Below are the code and all the weights of a small trained network. Each question names an input and a target symbol and asks about switching units off, where a switched-off unit gives its printed mean instead of its output.

import numpy as np


def w(rows, s, z=0):
    codes = np.array(rows[::2]) - 128.0
    scale = np.full(codes.shape[1], s)
    scale[-1] = z or s
    return codes * scale


def norm(h):
    return h / np.sqrt((h * h).mean(-1, keepdims=True) + 1e-5)


def f(y):
    return y / 2 * (1 + np.tanh(0.7978845608 * (y + 0.044715 * y**3)))


def softmax(a):
    e = np.exp(a - a.max(-1, keepdims=True))
    return e / e.sum(-1, keepdims=True)


def log_softmax(a):
    a = a - a.max(-1, keepdims=True)
    return a - np.log(np.exp(a).sum(-1, keepdims=True))


def net(x, mask):
    ids = ['αβγδεζηθξπσφψω'.index(c) for c in x.split()]
    T = len(ids)
    res = E[ids] + P[:T]
    u = 0
    for l in range(3):
        q, k, v = (norm(res) @ M[l].T for M in (Q, K, V))
        z = softmax(np.where(np.tri(T) > 0, q @ k.T / 4**0.5, -1e9)) @ v
        res = res + np.where(mask[u], z, O[l][:, -1]) @ O[l][:, :-1]
        u += 1
        y = f(norm(res) @ A[l][:, :-1].T + A[l][:, -1])
        res = res + np.where(mask[u : u + 8], y, B[l][:, -1]) @ B[l][:, :-1]
        u += 8
    return log_softmax(norm(res)[-1] @ U[:, :-1].T + U[:, -1])


Q, K, V, O, A, B = {}, {}, {}, {}, {}, {}
E = w([
[156,150,142,98,79,107],'α',
[127,165,166,99,110,187],'β',
[147,152,127,103,75,111],'γ',
[110,130,83,81,80,135],'δ',
[137,141,143,126,112,165],'ε',
[211,126,148,139,182,181],'ζ',
[114,132,81,97,163,159],'η',
[104,195,140,107,133,206],'θ',
[168,102,65,134,122,144],'ξ',
[194,110,111,80,6,196],'π',
[75,68,143,163,134,168],'σ',
[132,123,205,123,153,157],'φ',
[165,125,145,107,69,124],'ψ',
[74,101,178,100,157,157],'ω',
],0.021)
P = w([
[86,255,227,176,84,54],'0',
[89,249,102,87,187,78],'1',
[131,202,86,85,165,114],'2',
[126,157,64,68,169,152],'3',
[147,101,87,97,168,181],'4',
[153,29,114,89,160,145],'5',
[136,81,141,58,113,211],'6',
],0.0091)
Q[0] = w([
[137,105,114,154,161,116],'0.h1',
[123,129,90,249,190,83],'0.h1',
[172,95,129,88,164,210],'0.h1',
[155,125,143,116,117,137],'0.h1',
],0.012)
K[0] = w([
[150,152,87,175,171,140],'0.h1',
[84,218,147,157,104,120],'0.h1',
[150,4,114,49,109,186],'0.h1',
[104,88,142,83,183,142],'0.h1',
],0.011)
V[0] = w([
[27,77,183,101,90,114],'0.h1',
[95,118,131,197,213,110],'0.h1',
[157,180,70,190,114,2],'0.h1',
[158,188,216,95,167,90],'0.h1',
],0.009)
O[0] = w([
[180,165,97,149,89,114,92],'0.h1',
[161,117,58,118,141,225,1],'0.h1',
[169,83,78,21,97,42,49],'0.h1',
[64,48,134,254,94,195,104],'0.h1',
],0.0078,0.0096)
A[0] = w([
[63,207,22,92,172,172,237],'0.n1',
[121,130,168,73,96,181,176],'0.n2',
[98,120,123,243,170,224,175],'0.n3',
[178,178,170,170,206,95,158],'0.n4',
[206,156,130,95,172,81,114],'0.n5',
[103,129,111,157,191,30,253],'0.n6',
[161,100,160,56,79,144,103],'0.n7',
[143,22,2,72,27,115,119],'0.n8',
],0.0087,0.0055)
B[0] = w([
[141,37,198,175,101,112,203],'0.n1',
[178,91,109,135,156,139,254],'0.n2',
[167,62,160,98,114,45,234],'0.n3',
[98,254,194,133,52,97,167],'0.n4',
[172,164,190,78,118,135,154],'0.n5',
[80,70,192,143,61,30,168],'0.n6',
[80,178,46,97,173,116,210],'0.n7',
[185,91,184,173,153,203,177],'0.n8',
],0.0086,0.0067)
Q[1] = w([
[87,201,85,109,83,120],'1.h1',
[165,110,198,127,143,215],'1.h1',
[146,123,121,81,157,76],'1.h1',
[67,170,80,115,254,101],'1.h1',
],0.0075)
K[1] = w([
[88,174,136,148,75,116],'1.h1',
[228,111,101,135,172,113],'1.h1',
[101,105,134,42,236,138],'1.h1',
[172,50,102,127,3,63],'1.h1',
],0.0061)
V[1] = w([
[219,82,125,89,62,255],'1.h1',
[164,240,187,157,240,57],'1.h1',
[162,191,76,157,110,149],'1.h1',
[59,149,71,72,111,150],'1.h1',
],0.0076)
O[1] = w([
[74,112,155,123,126,95,235],'1.h1',
[140,65,50,131,179,144,133],'1.h1',
[80,3,161,97,112,167,46],'1.h1',
[174,64,151,146,53,153,3],'1.h1',
],0.011,0.004)
A[1] = w([
[62,33,133,147,99,98,76],'1.n1',
[111,46,214,173,125,208,195],'1.n2',
[91,220,56,178,82,43,127],'1.n3',
[98,132,123,167,235,164,254],'1.n4',
[93,93,147,62,108,183,88],'1.n5',
[163,65,100,79,56,255,94],'1.n6',
[50,155,211,130,120,58,167],'1.n7',
[229,119,194,126,173,113,96],'1.n8',
],0.0088,0.0033)
B[1] = w([
[112,192,140,124,124,66,136],'1.n1',
[173,142,2,124,110,124,181],'1.n2',
[90,41,91,143,125,168,154],'1.n3',
[175,96,96,96,112,112,167],'1.n4',
[86,122,117,168,148,98,151],'1.n5',
[96,42,226,137,168,201,182],'1.n6',
[157,139,79,31,65,115,254],'1.n7',
[108,131,140,146,97,186,197],'1.n8',
],0.009,0.0086)
Q[2] = w([
[191,108,123,172,121,193],'2.h1',
[106,136,159,188,253,121],'2.h1',
[53,130,236,151,138,61],'2.h1',
[72,108,149,83,162,103],'2.h1',
],0.0063)
K[2] = w([
[98,79,46,204,196,123],'2.h1',
[201,68,181,68,64,130],'2.h1',
[80,134,104,95,3,231],'2.h1',
[234,144,196,158,175,188],'2.h1',
],0.0054)
V[2] = w([
[102,21,151,184,98,43],'2.h1',
[85,79,193,180,165,184],'2.h1',
[193,184,254,155,127,124],'2.h1',
[202,208,141,132,113,243],'2.h1',
],0.0092)
O[2] = w([
[58,208,79,126,254,127,129],'2.h1',
[28,70,105,86,21,155,2],'2.h1',
[81,71,10,63,132,111,178],'2.h1',
[160,40,112,128,34,35,130],'2.h1',
],0.0084,0.0085)
A[2] = w([
[120,156,141,137,164,138,5],'2.n1',
[183,146,87,133,164,74,161],'2.n2',
[131,113,166,204,172,106,59],'2.n3',
[128,150,162,158,155,161,171],'2.n4',
[116,68,8,138,155,130,118],'2.n5',
[70,89,108,140,127,136,83],'2.n6',
[97,71,95,93,114,57,190],'2.n7',
[144,139,120,126,171,204,219],'2.n8',
],0.015,0.003)
B[2] = w([
[14,181,75,61,208,112,129],'2.n1',
[129,78,111,158,74,168,254],'2.n2',
[180,181,129,123,47,106,130],'2.n3',
[105,167,51,126,55,100,143],'2.n4',
[64,166,2,5,115,59,144],'2.n5',
[84,163,99,158,15,60,132],'2.n6',
[196,178,175,107,92,201,173],'2.n7',
[219,178,95,151,109,103,178],'2.n8',
],0.0077,0.011)
U = w([
[113,136,122,136,156,115,119],'α',
[154,37,125,169,103,157,216],'β',
[125,144,125,136,146,133,18],'γ',
[184,195,67,75,85,46,255],'δ',
[127,137,107,139,128,127,35],'ε',
[67,27,2,66,129,136,243],'ζ',
[115,137,110,117,181,127,71],'η',
[144,89,113,154,111,103,31],'θ',
[213,88,155,13,254,164,121],'ξ',
[85,117,242,63,34,75,170],'π',
[116,205,113,125,190,209,72],'σ',
[129,97,60,128,112,124,10],'φ',
[121,158,126,138,132,127,92],'ψ',
[165,157,67,217,94,175,18],'ω',
],0.0079,0.0031)

Each question gives the input, a string of symbols that net reads in full, and the target symbol t.
The units are the heads (4 rows each of Q, K, V and O) and the neurons (one row each of A and B). Each row of codes is followed by its name. A weight is (code - 128) times the scale printed after its matrix; where a second scale follows, it is the last column's (O, A, B and U).
mask holds one flag per unit, layer by layer, with each layer's heads first. A switched-off unit (its flag False) gives its mean, the last column of its rows in O or B, instead of its output. The means were averaged over made-up inputs and are rounded, as every weight is.
A unit's drop is (log p(t) with every unit on - log p(t) with that unit switched off) / (log p(t) with every unit on - log p(t) with every unit switched off).
The circuit of an input: a set's keep is (log p(t) with only the set's units on - log p(t) with every unit switched off) / (log p(t) with every unit on - log p(t) with every unit switched off). Starting from the 12 units with the biggest drops (on a tie, the unit counted first), units are removed one at a time, each time the one whose removal leaves the highest keep (on an exact tie, the one counted first), for as long as the keep stays at least 0.8.
units of the circuit, in order: the units of the circuit, biggest drop first
unit that matters most: the unit with the biggest drop
top k neurons: the k neurons with the biggest drops, biggest first
top k neurons in layer l: the k neurons of layer l with the biggest drops, biggest first
input π π σ, target π: units of the circuit, in order => (0.n6)
input ξ π π π ε, target π: units of the circuit, in order => (0.n4; 0.n3; 2.n8)
input η ξ ω π π π, target π: top 2 neurons => (0.n3; 0.n7)
input γ σ π ξ ζ, target δ: top 2 neurons => (0.n4; 2.n4)
input ζ π π, target π: units of the circuit, in order => (1.n2; 0.h1)
input α η π π η, target π: top 2 neurons in layer 0 => (0.n6; 0.n4)
input φ ω ξ α, target ξ: units of the circuit, in order => (0.h1; 1.n2; 0.n3; 2.h1)
input π ζ π ξ ξ, target ξ: units of the circuit, in order => (0.h1; 1.n7)
input ψ π σ ω π ζ π, target ζ: units of the circuit, in order => (1.h1; 2.h1; 0.h1; 0.n7)
input π γ π, target ξ: units of the circuit, in order => (1.h1; 1.n6; 2.n2)
input ε σ π ξ ψ ξ σ, target ξ: top 2 neurons in layer 0 => (0.n8; 0.n3)
input π π ξ ξ σ β, target δ: top 2 neurons in layer 2 => (2.n8; 2.n4)
input ξ ζ ξ, target ζ: top 2 neurons => (2.n5; 1.n8)
input ε ζ ζ ξ, target ζ: units of the circuit, in order => (2.h1)
input ω σ ξ δ π ω, target π: top 4 neurons => (0.n4; 0.n8; 2.n8; 0.n3)
input π π ζ π π, target ζ: top 3 neurons => (0.n3; 1.n2; 0.n4)
input π π ω π, target β: top 3 neurons => (1.n6; 0.n3; 1.n7)
input π π δ π α π σ, target δ: top 3 neurons in layer 1 => (1.n2; 1.n6; 1.n7)
input π π π ψ, target π: top 2 neurons in layer 0 => (0.n6; 0.n3)
input σ θ π π θ, target π: top neuron => (0.n4)
input ζ ω π ζ γ, target ζ: top 3 neurons => (0.n3; 2.n5; 1.n3)
input π π σ ζ π ζ ψ, target ζ: top 2 neurons => (2.n5; 0.n4)
input ζ ξ σ, target ξ: top 4 neurons => (0.n3; 1.n7; 1.n4; 0.n8)
input π ψ θ θ π α ζ, target δ: top 2 neurons => (0.n4; 1.n6)
input ζ ξ β, target ξ: top 2 neurons => (1.n2; 0.n3)
input π ε π φ, target π: top 2 neurons in layer 0 => (0.n4; 0.n3)
input π π δ, target π: top 2 neurons => (0.n6; 0.n1)
input ψ π β, target π: unit that matters most => 0.n4
input ψ π η, target π: top 2 neurons in layer 0 => (0.n6; 0.n1)
input π π ζ, target π: top 3 neurons in layer 0 => (0.n4; 0.n6; 0.n3)
